Below are the code and all the weights of a small trained network. Each question names an input and a class and asks about switching units off, where a switched-off unit gives its printed mean instead of its output.

import numpy as np


def w(rows, s, z=0):
    codes = np.array(rows[::2]) - 128.0
    scale = np.full(codes.shape[1], s)
    scale[-1] = z or s
    return codes * scale


def norm(h):
    return h / np.sqrt((h * h).mean(-1, keepdims=True) + 1e-5)


def f(y):
    return np.maximum(y, 0)


def log_softmax(a):
    a = a - a.max(-1, keepdims=True)
    return a - np.log(np.exp(a).sum(-1, keepdims=True))


def net(x, mask):
    res = np.array(x, float).reshape(1, 7) / 4 @ E
    u = 0
    for l in range(4):
        y = f(norm(res) @ A[l][:, :-1].T + A[l][:, -1])
        res = res + np.where(mask[u : u + 3], y, B[l][:, -1]) @ B[l][:, :-1]
        u += 3
    return log_softmax(norm(res)[-1] @ U[:, :-1].T + U[:, -1])


A, B = {}, {}
E = w([
[113,113,123,124,130,136,141,122,124,131,125],'x0',
[196,226,131,165,83,217,250,122,152,198,98],'x1',
[135,113,130,133,124,133,131,138,122,124,120],'x2',
[136,123,138,120,125,147,108,128,133,136,135],'x3',
[121,118,123,117,123,131,128,118,136,139,129],'x4',
[82,96,195,220,59,91,91,61,53,175,177],'x5',
[118,154,171,46,205,72,122,188,47,207,109],'x6',
],0.016)
A[0] = w([
[166,179,122,91,161,183,201,168,191,115,119,70],'0.n0',
[70,61,102,157,97,137,81,131,204,1,159,65],'0.n1',
[134,153,145,134,123,136,178,158,137,177,146,2],'0.n2',
],0.0084,0.0042)
B[0] = w([
[119,125,38,135,85,146,22,98,32,120,81,251],'0.n0',
[254,122,83,104,176,114,140,28,84,192,70,255],'0.n1',
[95,147,150,164,185,77,157,53,105,124,24,163],'0.n2',
],0.0092,0.0075)
A[1] = w([
[189,152,164,181,76,219,208,110,215,58,200,4],'1.n0',
[151,104,40,163,3,200,143,152,249,3,90,39],'1.n1',
[146,95,174,16,186,97,180,231,215,106,182,19],'1.n2',
],0.0071,0.004)
B[1] = w([
[53,135,144,107,150,96,119,203,168,106,135,186],'1.n0',
[115,246,59,95,74,150,79,165,77,97,142,253],'1.n1',
[66,163,72,190,148,117,97,229,157,109,153,169],'1.n2',
],0.011,0.0051)
A[2] = w([
[109,150,140,213,39,185,179,98,165,96,144,100],'2.n0',
[119,107,245,153,139,93,165,125,74,199,140,102],'2.n1',
[194,85,92,103,147,137,137,86,253,17,135,2],'2.n2',
],0.011,0.0063)
B[2] = w([
[21,60,185,101,112,52,150,222,251,175,165,224],'2.n0',
[114,179,35,93,54,177,106,113,94,57,137,255],'2.n1',
[209,128,122,33,137,61,130,99,64,136,111,176],'2.n2',
],0.012,0.0074)
A[3] = w([
[246,152,131,109,245,150,202,139,153,207,52,16],'3.n0',
[167,35,185,243,130,85,117,34,137,150,147,1],'3.n1',
[147,119,82,74,231,147,106,181,159,53,92,10],'3.n2',
],0.011,0.0029)
B[3] = w([
[142,69,118,99,129,90,109,112,80,50,196,233],'3.n0',
[134,252,131,223,43,184,120,123,151,217,96,208],'3.n1',
[76,93,200,167,148,111,127,140,176,171,162,254],'3.n2',
],0.017,0.0073)
U = w([
[145,92,113,89,165,109,59,96,39,51,143,2],'0',
[159,248,109,188,60,224,172,91,126,163,95,183],'1',
[60,80,232,153,156,102,170,185,225,146,152,149],'2',
],0.015,0.00073)

Each question gives the input, the list of numbers given to net, and the class t.
The units are the neurons (one row each of A and B). Each row of codes is followed by its name. A weight is (code - 128) times the scale printed after its matrix; where a second scale follows, it is the last column's (A, B and U).
mask holds one flag per neuron, layer by layer. A switched-off neuron (its flag False) gives its mean, the last column of its row in B, instead of its output. The means were averaged over made-up inputs and are rounded, as every weight is.
A unit's drop is (log p(t) with every unit on - log p(t) with that unit switched off) / (log p(t) with every unit on - log p(t) with every unit switched off).
The circuit of an input: a set's keep is (log p(t) with only the set's units on - log p(t) with every unit switched off) / (log p(t) with every unit on - log p(t) with every unit switched off). Starting from all 12 units, units are removed one at a time, each time the one whose removal leaves the highest keep (on an exact tie, the one counted first), for as long as the keep stays at least 0.8.
units of the circuit, in order: the units of the circuit, biggest drop first
most important unit: the unit with the biggest drop
top k neurons: the k neurons with the biggest drops, biggest first
k most important neurons of layer l: the k neurons of layer l with the biggest drops, biggest first
drop when u is switched off: that unit's drop, to one decimal
input [1,7,2,-1,-5,6,-8], class 2: most important unit : 2.n0
input [-1,-8,4,8,7,0,5], class 2: units of the circuit, in order : (0.n0, 3.n2, 3.n0)
input [-8,-6,-2,3,-1,0,3], class 2: units of the circuit, in order : (0.n0, 3.n2)
input [0,-4,0,0,-4,1,-7], class 1: top 2 neurons : (3.n1, 0.n1)
input [6,-2,8,1,1,0,8], class 2: top 4 neurons : (0.n0, 1.n2, 0.n1, 3.n2)
input [-8,6,1,-8,2,-2,1], class 0: top 2 neurons : (3.n0, 2.n1)
input [-3,4,4,5,-4,4,0], class 2: top 2 neurons : (2.n0, 0.n1)
input [-2,8,-7,-4,3,-4,1], class 0: top 4 neurons : (3.n0, 2.n1, 3.n1, 0.n2)
input [0,-2,-4,-4,5,-1,-8], class 0: top 2 neurons : (2.n2, 0.n1)
input [4,4,8,-4,0,-8,3], class 0: top 2 neurons : (3.n0, 0.n0)
input [6,8,5,7,1,2,-8], class 2: top 2 neurons : (2.n0, 1.n0)
input [-3,-8,3,-3,7,1,0], class 1: top 2 neurons : (3.n1, 2.n1)
input [2,8,2,3,-4,0,7], class 0: top 2 neurons : (3.n0, 3.n1)
input [2,7,-5,-4,4,2,-4], class 2: units of the circuit, in order : (2.n0)
input [3,1,-4,-7,-3,8,0], class 2: 2 most important neurons of layer 0 : (0.n1, 0.n0)
input [6,4,-8,1,1,-5,8], class 0: drop when 3.n0 is switched off : 0.2
input [4,8,2,0,7,1,-6], class 2: drop when 1.n0 is switched off : 0.1
input [3,-8,7,-8,8,2,-6], class 1: drop when 0.n1 is switched off : 0.1
